Below are the code and all the weights of a small trained network. Each question names an input and a class and asks about switching units off, where a switched-off unit gives its printed mean instead of its output.

import numpy as np


def w(rows, s, z=0):
    codes = np.array(rows[::2]) - 128.0
    scale = np.full(codes.shape[1], s)
    scale[-1] = z or s
    return codes * scale


def f(y):
    return np.maximum(y, 0)


def log_softmax(a):
    a = a - a.max(-1, keepdims=True)
    return a - np.log(np.exp(a).sum(-1, keepdims=True))


def net(x, mask):
    res = np.array(x, float).reshape(1, 7) / 4 @ E
    y = f(res @ A[0][:, :-1].T + A[0][:, -1])
    res = res + np.where(mask, y, B[0][:, -1]) @ B[0][:, :-1]
    return log_softmax(res[-1] @ U[:, :-1].T + U[:, -1])


A, B = {}, {}
E = w([
[124,70,117,108,136,177,97,120,97,101,122,125],'x0',
[144,95,139,192,200,137,78,231,239,91,188,130],'x1',
[143,152,127,50,46,170,142,224,173,251,162,49],'x2',
[85,104,18,207,168,119,168,137,47,114,160,44],'x3',
[192,89,146,143,18,23,104,159,156,46,90,39],'x4',
[36,63,1,104,57,133,211,108,200,59,154,213],'x5',
[224,127,50,199,112,141,62,40,231,212,84,113],'x6',
],0.0078)
A[0] = w([
[147,76,199,133,36,83,138,142,141,25,115,23,115],'n0',
[132,128,169,154,167,137,137,255,136,43,171,149,118],'n1',
[179,146,201,172,142,143,133,139,53,153,145,97,77],'n2',
[145,107,85,16,95,117,163,137,91,227,118,88,92],'n3',
[90,188,138,77,88,137,181,89,50,127,77,99,179],'n4',
[192,127,98,159,105,83,88,94,183,135,83,125,130],'n5',
[177,106,163,78,139,143,111,138,144,163,98,125,72],'n6',
[142,112,127,127,197,155,126,209,220,105,202,99,144],'n7',
[154,103,215,89,79,115,96,75,173,154,78,230,147],'n8',
[56,102,92,147,67,125,187,115,148,69,183,190,87],'n9',
[147,99,132,136,100,199,180,176,128,206,164,149,119],'n10',
[96,130,113,112,63,149,170,118,164,90,172,186,50],'n11',
[102,145,153,191,173,97,114,48,88,90,127,192,206],'n12',
[159,194,162,164,143,157,67,134,97,129,133,104,26],'n13',
[165,154,166,117,202,108,134,136,112,120,98,78,104],'n14',
[46,159,178,83,231,187,180,143,104,149,182,162,138],'n15',
[70,124,144,134,133,96,152,194,57,81,179,90,164],'n16',
[103,167,149,124,155,173,155,136,105,138,164,185,125],'n17',
[115,164,98,153,162,211,97,52,168,184,159,140,116],'n18',
[117,119,34,155,55,157,156,179,181,104,139,169,63],'n19',
[115,168,68,108,87,168,181,115,142,108,130,146,76],'n20',
[188,124,39,151,153,153,55,71,201,160,86,117,156],'n21',
[111,97,226,63,131,90,150,166,123,117,107,202,172],'n22',
[162,109,115,86,59,145,171,64,60,156,67,123,181],'n23',
[115,120,155,202,146,54,138,63,88,84,52,198,101],'n24',
[147,79,131,165,165,171,113,209,224,124,193,123,74],'n25',
[92,171,126,109,48,149,154,195,160,191,185,3,127],'n26',
[101,97,76,224,138,94,147,147,40,152,137,67,148],'n27',
[176,149,178,122,210,111,95,149,50,150,101,65,3],'n28',
[91,125,29,146,160,107,169,100,96,166,137,55,159],'n29',
],0.0085,0.002)
B[0] = w([
[96,231,73,43,160,28,38,58,154,47,105,70,240],'n0',
[137,68,139,106,118,91,176,132,55,156,106,92,227],'n1',
[59,78,119,202,22,177,87,118,152,168,70,165,195],'n2',
[182,71,165,76,179,109,121,86,97,102,212,196,206],'n3',
[160,68,144,168,131,84,221,87,71,148,101,117,208],'n4',
[158,169,96,112,83,109,148,189,134,122,123,89,207],'n5',
[132,104,141,154,176,182,102,154,125,108,103,147,173],'n6',
[154,69,189,142,181,59,189,105,97,118,134,148,225],'n7',
[80,73,136,143,221,187,203,175,206,80,139,71,222],'n8',
[126,149,71,161,90,127,69,89,143,208,92,185,247],'n9',
[195,134,158,29,132,143,65,129,162,82,235,136,191],'n10',
[129,98,104,152,61,136,92,137,175,144,81,164,208],'n11',
[188,119,169,67,177,161,85,156,78,91,246,151,218],'n12',
[87,69,151,146,99,157,74,96,169,125,79,206,182],'n13',
[121,117,85,170,132,127,83,96,112,165,63,172,181],'n14',
[82,203,63,72,144,97,88,77,86,132,69,48,244],'n15',
[145,138,34,123,72,164,174,223,131,145,116,119,223],'n16',
[100,153,98,75,110,92,131,97,145,76,154,83,190],'n17',
[133,224,76,86,113,101,124,102,107,104,62,2,200],'n18',
[103,113,157,133,66,166,66,83,117,131,81,174,223],'n19',
[146,90,112,200,121,117,84,98,163,139,96,171,185],'n20',
[177,141,81,111,52,142,160,202,34,166,120,69,227],'n21',
[139,125,68,133,120,199,182,243,117,85,88,106,216],'n22',
[133,102,148,157,199,76,189,123,130,166,134,85,205],'n23',
[138,122,174,115,176,145,76,153,74,145,195,199,217],'n24',
[133,79,207,145,183,58,174,77,102,132,104,134,222],'n25',
[122,114,97,125,168,164,59,148,92,94,180,162,242],'n26',
[70,130,154,165,208,184,179,182,207,51,147,131,216],'n27',
[61,93,131,120,100,158,72,115,130,170,99,167,212],'n28',
[58,125,167,133,182,158,173,185,157,88,97,128,210],'n29',
],0.007,0.012)
U = w([
[95,107,107,137,97,150,84,109,139,189,97,182,26],'0',
[111,211,94,77,147,94,99,89,117,115,129,72,95],'1',
[165,125,124,97,150,142,93,149,87,127,250,177,96],'2',
[149,154,83,110,96,140,172,193,77,155,119,99,253],'3',
[147,84,148,136,159,72,199,87,88,170,138,133,159],'4',
[93,128,115,134,166,203,178,176,205,100,149,107,131],'5',
],0.014,0.0022)

Each question gives the input, the list of numbers given to net, and the class t.
The units are the neurons (one row each of A and B). Each row of codes is followed by its name. A weight is (code - 128) times the scale printed after its matrix; where a second scale follows, it is the last column's (A, B and U).
mask holds one flag per neuron, in row order. A switched-off neuron (its flag False) gives its mean, the last column of its row in B, instead of its output. The means were averaged over made-up inputs and are rounded, as every weight is.
A unit's drop is (log p(t) with every unit on - log p(t) with that unit switched off) / (log p(t) with every unit on - log p(t) with every unit switched off).
The circuit of an input: a set's keep is (log p(t) with only the set's units on - log p(t) with every unit switched off) / (log p(t) with every unit on - log p(t) with every unit switched off). Starting from the 12 units with the biggest drops (on a tie, the unit counted first), units are removed one at a time, each time the one whose removal leaves the highest keep (on an exact tie, the one counted first), for as long as the keep stays at least 0.8.
units of the circuit, in order: the units of the circuit, biggest drop first
most important unit: the unit with the biggest drop
top k neurons: the k neurons with the biggest drops, biggest first
drop when u is switched off: that unit's drop, to one decimal
input [0,6,5,-2,3,-8,6], class 0: most important unit : n13
input [1,3,-3,5,-5,5,-8], class 3: top 4 neurons : n16; n0; n15; n1
input [-8,5,8,7,7,-1,6], class 2: top 2 neurons : n26; n15
input [-7,4,-3,2,0,2,-3], class 4: top 4 neurons : n26; n1; n21; n10
input [8,5,6,2,4,1,-4], class 2: top 2 neurons : n26; n15
input [-1,3,7,8,-1,0,4], class 5: top 4 neurons : n29; n27; n12; n24
input [-5,-3,-2,4,-1,-1,2], class 5: units of the circuit, in order : n27; n29
input [-7,3,-4,-2,6,-3,-8], class 3: top 3 neurons : n22; n16; n1
input [8,-3,-5,3,4,4,4], class 2: top 3 neurons : n24; n15; n12
input [3,-6,8,7,-1,-5,1], class 2: top 2 neurons : n3; n26
input [8,-8,-8,-6,-1,-5,-7], class 2: top 2 neurons : n12; n24
input [3,-3,-2,3,3,-6,-6], class 0: units of the circuit, in order : n28; n2
input [0,7,-5,2,-8,-8,6], class 0: top 2 neurons : n13; n2
input [-4,-3,6,-7,-6,2,6], class 5: top 2 neurons : n8; n0
input [-8,4,7,-2,-6,8,6], class 0: units of the circuit, in order : n19
input [-1,-3,-3,-8,5,-5,-8], class 3: top 4 neurons : n22; n27; n4; n29
input [1,5,-4,-4,-5,1,7], class 3: top 2 neurons : n21; n0
input [-3,5,6,-2,1,-2,-6], class 2: top 2 neurons : n26; n10
input [1,2,-2,1,-4,-1,-4], class 1: top 2 neurons : n15; n21
input [-1,-1,1,5,-3,-4,-3], class 5: units of the circuit, in order : n27
input [6,8,4,3,7,-1,-6], class 4: drop when n5 is switched off : 0.1
input [-3,5,-8,-5,3,-7,1], class 2: drop when n24 is switched off : 2.9
input [2,6,-3,3,-5,5,-4], class 4: drop when n1 is switched off : 0.4
input [-8,8,2,-5,6,-3,-2], class 4: drop when n15 is switched off : 0.1
